Moves between points:
ba: z518->z714, z126->z587, z754->z839, z937->z847, z387->z23, z389->z805, z603->z337, z160->z910, z456->z697, z23->z177, z184->z315, z666->z848, z174->z518, z949->z860, z221->z603, z177->z888, z714->z221, z50->z146, z528->z694, z60->z528, z888->z558, z587->z666, z461->z948, z139->z387, z101->z50, z651->z425, z854->z651, z335->z60, z146->z456, z315->z789, z805->z139, z326->z174, z697->z160, z789->z611, z839->z338, z694->z334, z847->z326, z912->z184, z334->z754, z337->z101, z558->z949, z948->z389, z860->z126, z338->z35, z848->z912, z425->z752, z752->z461, z35->z937, z611->z854, z910->z335
ge: z518->z860, z126->z174, z754->z789, z937->z848, z387->z50, z389->z697, z603->z888, z160->z948, z456->z805, z23->z101, z184->z338, z666->z847, z174->z126, z949->z714, z221->z558, z177->z337, z714->z949, z50->z387, z528->z651, z60->z425, z888->z603, z587->z326, z461->z910, z139->z146, z101->z23, z651->z528, z854->z694, z335->z752, z146->z139, z315->z839, z805->z456, z326->z587, z697->z389, z789->z754, z839->z315, z694->z854, z847->z666, z912->z35, z334->z611, z337->z177, z558->z221, z948->z160, z860->z518, z338->z184, z848->z937, z425->z60, z752->z335, z35->z912, z611->z334, z910->z461
fe: z518->z174, z126->z860, z754->z334, z937->z35, z387->z139, z389->z948, z603->z221, z160->z697, z456->z146, z23->z387, z184->z912, z666->z587, z174->z326, z949->z558, z221->z714, z177->z23, z714->z518, z50->z101, z528->z60, z60->z335, z888->z177, z587->z126, z461->z752, z139->z805, z101->z337, z651->z854, z854->z611, z335->z910, z146->z50, z315->z184, z805->z389, z326->z847, z697->z456, z789->z315, z839->z754, z694->z528, z847->z937, z912->z848, z334->z694, z337->z603, z558->z888, z948->z461, z860->z949, z338->z839, z848->z666, z425->z651, z752->z425, z35->z338, z611->z789, z910->z160

The rows follow the links: the fewer symbols apart two points are, the more alike their rows tend to be.

Each row is also shifted at random along 2 hidden directions that mean nothing.

Known rows, each with its point:
-28 -53 -41 -8 11 -11 28 -41 -4 19 -57 -22 64 -79 -34 18 -52 -10 -52 -2 98 -26 21 42 37 83 25 0 -7; point z389
-191 -39 26 80 52 -76 7 108 -45 40 32 -21 54 63 6 1 201 44 41 6 -142 70 -36 -131 -152 -17 -50 66 166; point z456
167 -45 8 -4 60 3 17 65 -46 9 1 -1 -21 7 11 -13 31 0 58 65 -91 62 -31 -43 -11 27 -24 17 30; point z146
122 27 29 11 -54 26 13 31 -9 -29 45 28 -55 19 -51 83 -49 26 -81 -38 -52 23 1 27 34 -22 -41 -14 -34; point z789
-200 81 52 -22 -26 51 -25 64 0 -40 82 24 -142 65 -1 38 -58 12 6 -4 -116 41 -44 8 40 -72 -59 -6 -62; point z912
40 28 -25 -64 42 62 -23 -8 17 -5 -26 -7 -55 -3 62 -97 -58 -42 116 81 -8 -6 -23 7 48 -6 45 -26 -79; point z949
-184 43 0 5 -67 -5 -8 -57 46 -8 12 10 27 3 -7 21 -25 5 -68 -69 81 -59 25 38 7 -32 21 -23 -20; point z338
2 34 21 -27 90 47 -13 39 -30 8 16 -49 -113 -40 41 -36 -116 -54 77 84 -47 51 -58 34 95 49 -66 -19 -100; point z337
267 23 15 22 -4 -19 -37 35 4 -14 23 -5 14 74 32 -44 136 33 54 -9 -69 12 -13 -78 -99 -70 7 22 74; point z666
133 -85 -45 28 30 -64 32 -56 0 40 -68 -26 162 -55 -12 -13 71 1 -22 -21 104 -38 34 -13 -54 79 58 23 97; point z805
270 44 -10 6 37 -1 -35 -74 17 6 -24 -65 -7 -69 39 -59 -77 -46 -2 -3 125 -49 -10 47 69 52 -10 -23 -64; point z174
-449 7 17 -6 -20 6 17 -9 -23 -7 17 -1 -27 -49 -52 85 -113 -10 -84 -28 27 3 -1 72 75 55 -49 -17 -49; point z461
86 -46 -8 -7 -45 3 39 -31 -8 -11 -19 26 14 -54 -80 85 -105 -2 -119 -39 49 -5 19 79 75 64 -3 -12 -46; point z752
-100 18 9 -25 90 33 -12 62 -34 9 24 -32 -91 -22 37 -45 -85 -45 56 79 -76 59 -59 13 75 50 -67 -11 -74; point z101
96 -57 -50 -29 38 6 23 -62 3 26 -68 -4 62 -77 21 -56 -35 -27 43 44 95 -40 29 19 32 72 54 2 -14; point z387

In each set, the symbols that take the first to the second take the third to the fourth. Give the fourth.
Answer with the point's name.
7 28 -11 -17 45 5 -39 4 4 7 -4 -14 -25 34 73 -96 58 -16 117 57 -30 6 -19 -55 -27 -32 22 3 -8
: -45 -62 11 42 29 -46 28 99 -48 14 14 17 48 56 -19 11 155 36 33 23 -127 79 -10 -101 -118 -18 -7 43 122
:: -28 -63 -18 31 -5 -38 33 -26 -4 19 -45 -15 95 -57 -51 37 -4 -1 -73 -37 76 -22 31 33 -1 61 17 10 51
: z338

-59 -43 -32 -13 -5 5 21 -40 -3 11 -56 -5 50 -72 -40 27 -75 -24 -42 -6 96 -30 22 53 51 70 29 -2 -27
: -240 -2 -2 -10 -89 -2 15 -13 27 -26 3 42 36 41 -33 52 38 32 -64 -56 16 -27 40 1 -32 -58 42 4 29
:: -148 23 -6 -31 -78 32 -4 -56 43 -35 -7 42 -16 -7 -22 43 -67 -3 -58 -50 71 -48 44 58 40 -27 34 -31 -53
: z461

-199 -39 -3 -32 -62 22 38 49 -15 -20 4 80 -30 56 -55 58 -9 29 -9 19 -97 51 21 2 0 -36 31 2 -1
: 203 19 6 94 6 -98 -39 -68 31 36 -7 -73 155 -15 30 -57 156 18 -39 -88 130 -95 19 -64 -118 13 6 31 132
:: -228 72 27 52 27 -28 -58 -42 19 3 25 -79 -3 -24 44 -43 -6 -25 -22 -41 91 -63 -19 17 15 8 -56 -15 -19
: z456

179 -42 -73 -97 41 64 15 -69 1 -3 -84 23 -15 -69 35 -71 -145 -49 76 86 95 -24 22 79 121 72 83 -26 -120
: -25 38 1 -8 -59 4 -21 -83 38 -15 -6 5 18 -22 -7 3 -51 -7 -60 -58 116 -73 32 45 24 -15 30 -12 -21
:: 387 -31 -65 -58 42 41 1 -49 10 15 -69 12 21 -24 63 -99 -10 -36 120 87 42 -25 9 -9 13 25 89 -11 -32
: z754

40 54 36 18 -14 -7 -31 56 -7 -16 60 1 -37 74 24 -15 84 19 29 -1 -91 34 -20 -65 -59 -89 -31 8 49
: -17 19 -1 -74 65 100 10 48 -42 -1 15 4 -165 -28 16 -4 -176 -62 68 116 -84 80 -50 61 146 44 -52 -21 -155
:: 152 42 9 44 86 -21 -38 -12 -2 24 2 -87 -2 -51 59 -77 -9 -34 29 8 59 -25 -37 1 12 53 -48 -8 -12
: z611

-230 45 39 25 99 16 -28 55 -31 17 26 -58 -76 -18 53 -45 -51 -42 51 65 -61 42 -74 -5 52 35 -91 -7 -35
: -149 57 0 24 -31 -13 -42 -76 39 -7 2 -27 27 -24 11 -18 -23 -6 -51 -56 109 -76 5 29 19 -8 -1 -35 -17
:: -175 -37 -27 15 43 -64 1 -38 -6 43 -50 -35 107 -46 21 -25 63 -6 9 -4 76 -37 9 -17 -40 60 35 30 58
: z854

-38 -9 33 17 -36 -15 26 23 -2 -21 25 7 -1 -6 -72 111 -36 16 -110 -67 -3 14 25 31 24 3 -46 -9 10
: 271 -107 -25 31 -32 -70 55 52 -23 20 -23 55 105 70 -51 43 198 66 11 -7 -84 48 49 -89 -154 -29 56 59 167
:: -174 -39 -15 -49 -69 27 38 20 -1 -29 -4 82 -12 50 -53 74 -11 33 -28 -7 -68 32 43 6 2 -48 48 2 -4
: z611

7 -45 -1 11 -37 -28 31 -9 2 0 -17 -2 42 -36 -66 96 -46 7 -102 -54 39 -3 29 41 26 40 -13 2 1
: -140 -15 5 11 -49 -6 30 5 -8 -11 22 6 -19 -26 -64 103 -81 23 -115 -44 9 3 15 61 58 22 -48 -6 -31
:: 73 49 27 10 86 17 -30 3 -18 10 1 -65 -56 -50 57 -47 -78 -63 55 54 16 3 -51 19 83 57 -59 -13 -65
: z714

46 58 42 -15 -25 24 -25 42 -1 -21 70 14 -78 72 -10 24 -1 19 5 0 -100 31 -16 -9 2 -77 -37 -14 -15
: 126 -51 -16 -83 -31 78 50 46 -32 -25 -18 86 -87 14 -32 52 -93 -9 28 72 -110 86 6 44 71 -9 36 -7 -81
:: 108 46 16 17 12 -10 -30 40 6 4 16 -2 1 77 45 -69 117 27 84 16 -62 20 -29 -87 -87 -74 3 19 52
: z60

37 23 27 27 91 -16 -30 16 -28 24 16 -65 -23 -28 62 -60 -14 -27 49 41 -9 27 -60 -26 6 49 -60 8 -13
: 179 -17 39 58 -48 -53 13 24 4 -8 33 8 26 44 -54 92 61 50 -95 -72 -34 14 10 -23 -46 -29 -24 25 81
:: -160 -25 -23 70 68 -90 -34 -11 5 47 -38 -35 133 3 64 -103 202 3 84 16 47 -36 -1 -103 -144 15 29 47 143
: z334

-285 -48 -6 76 36 -95 2 -19 -7 53 -40 -46 137 -37 -7 -20 127 8 -29 -40 74 -35 7 -58 -97 53 3 33 128
: 65 68 1 4 55 23 -41 -30 2 4 -6 -63 -46 -62 58 -66 -112 -48 7 20 69 -29 -35 45 83 46 -54 -30 -87
:: -15 0 -59 -77 41 73 -10 -48 10 -2 -39 6 -45 -38 72 -89 -88 -68 113 91 39 -14 -6 31 96 37 56 -36 -109
: z35

-81 60 1 -17 -49 14 -16 -75 51 -26 -1 -6 1 -31 -6 2 -71 -19 -61 -55 109 -71 17 55 52 -16 22 -36 -52
: 277 -71 -48 -103 -109 65 65 -34 25 -37 -47 102 -14 13 -74 72 -81 18 -23 7 -7 8 66 75 69 -21 100 -23 -75
:: 214 -31 -34 -14 -96 -6 19 -56 44 -6 -35 58 80 17 -46 39 35 26 -63 -64 68 -45 88 8 -41 -36 85 -2 40
: z910

37 -19 20 38 95 -16 2 79 -42 32 12 -24 -23 9 29 -19 56 -3 58 51 -92 74 -47 -49 -41 29 -44 29 45
: -93 7 40 63 -46 -40 23 39 -9 -7 36 3 2 26 -71 96 40 42 -108 -74 -25 16 3 -3 -21 -18 -63 6 49
:: 129 43 -9 -74 15 85 -13 -13 3 -25 13 23 -95 26 56 -72 -70 -33 112 84 -46 -1 -22 17 54 -32 21 -27 -93
: z694

-8 -24 -54 -120 11 107 37 -79 1 -10 -74 25 -71 -115 -4 -10 -273 -88 8 79 89 -34 28 153 210 95 50 -56 -195
: 171 -57 -31 -56 -103 34 46 -35 36 -21 -37 98 26 38 -58 65 -25 29 -48 -29 22 -13 69 41 8 -46 86 -12 -22
:: -127 34 71 99 -29 -74 -28 71 0 -6 80 -14 20 86 -32 59 156 63 -66 -81 -97 36 -35 -88 -123 -73 -75 42 127
: z714

